Below are the code and all the weights of a small trained network. Each question names an input and a class and asks about switching units off, where a switched-off unit gives its printed mean instead of its output.

import numpy as np


def w(rows, s, z=0):
    codes = np.array(rows[::2]) - 128.0
    scale = np.full(codes.shape[1], s)
    scale[-1] = z or s
    return codes * scale


def f(y):
    return y / 2 * (1 + np.tanh(0.7978845608 * (y + 0.044715 * y**3)))


def log_softmax(a):
    a = a - a.max(-1, keepdims=True)
    return a - np.log(np.exp(a).sum(-1, keepdims=True))


def net(x, mask):
    res = np.array(x, float).reshape(1, 8) / 4 @ E
    y = f(res @ A[0][:, :-1].T + A[0][:, -1])
    res = res + np.where(mask, y, B[0][:, -1]) @ B[0][:, :-1]
    return log_softmax(res[-1] @ U[:, :-1].T + U[:, -1])


A, B = {}, {}
E = w([
[132,128,129],'x0',
[126,128,130],'x1',
[129,128,128],'x2',
[124,125,127],'x3',
[150,18,160],'x4',
[124,178,254],'x5',
[129,128,128],'x6',
[127,128,126],'x7',
],0.0091)
A[0] = w([
[65,70,33,73],'n0',
[183,154,223,2],'n1',
[180,49,129,40],'n2',
[146,190,228,155],'n3',
[184,25,156,72],'n4',
[113,255,71,70],'n5',
[226,135,45,131],'n6',
[166,103,33,33],'n7',
[204,122,34,60],'n8',
],0.0089,0.0061)
B[0] = w([
[91,199,132,213],'n0',
[75,146,171,156],'n1',
[127,152,135,155],'n2',
[67,104,49,255],'n3',
[184,148,250,200],'n4',
[177,175,170,219],'n5',
[79,93,127,204],'n6',
[88,132,198,178],'n7',
[92,131,147,182],'n8',
],0.013,0.005)
U = w([
[48,82,114,1],'0',
[249,186,182,68],'1',
[169,76,71,230],'2',
[163,78,74,207],'3',
],0.014,0.0084)

Each question gives the input, the list of numbers given to net, and the class t.
The units are the neurons (one row each of A and B). Each row of codes is followed by its name. A weight is (code - 128) times the scale printed after its matrix; where a second scale follows, it is the last column's (A, B and U).
mask holds one flag per neuron, in row order. A switched-off neuron (its flag False) gives its mean, the last column of its row in B, instead of its output. The means were averaged over made-up inputs and are rounded, as every weight is.
A unit's drop is (log p(t) with every unit on - log p(t) with that unit switched off) / (log p(t) with every unit on - log p(t) with every unit switched off).
The circuit of an input: a set's keep is (log p(t) with only the set's units on - log p(t) with every unit switched off) / (log p(t) with every unit on - log p(t) with every unit switched off). Starting from all 9 units, units are removed one at a time, each time the one whose removal leaves the highest keep (on an exact tie, the one counted first), for as long as the keep stays at least 0.8.
units of the circuit, in order: the units of the circuit, biggest drop first
k most important neurons: the k neurons with the biggest drops, biggest first
drop of u: that unit's drop, to one decimal
input [7,7,-7,5,-7,-2,-1,5], class 1: units of the circuit, in order => n5
input [8,0,-6,-4,6,7,-7,-4], class 0: 2 most important neurons => n3, n1
input [-6,-1,4,6,5,-5,8,2], class 0: units of the circuit, in order => n0, n7
input [7,-6,2,7,-6,-3,-6,3], class 1: 2 most important neurons => n5, n3
input [-2,2,3,6,8,0,-5,7], class 1: 2 most important neurons => n4, n3
input [5,0,0,4,3,8,2,-2], class 0: 2 most important neurons => n3, n1
input [-1,-2,4,-3,8,8,5,0], class 0: 3 most important neurons => n3, n1, n5
input [5,0,-6,-7,6,-1,1,-3], class 1: drop of n4 => 0.6
input [5,-8,1,-4,3,7,-5,2], class 3: drop of n6 => 0.4
input [2,7,4,7,8,-6,4,-5], class 1: drop of n4 => 0.7
input [-5,-1,4,-7,-4,8,-3,4], class 0: drop of n3 => 0.9
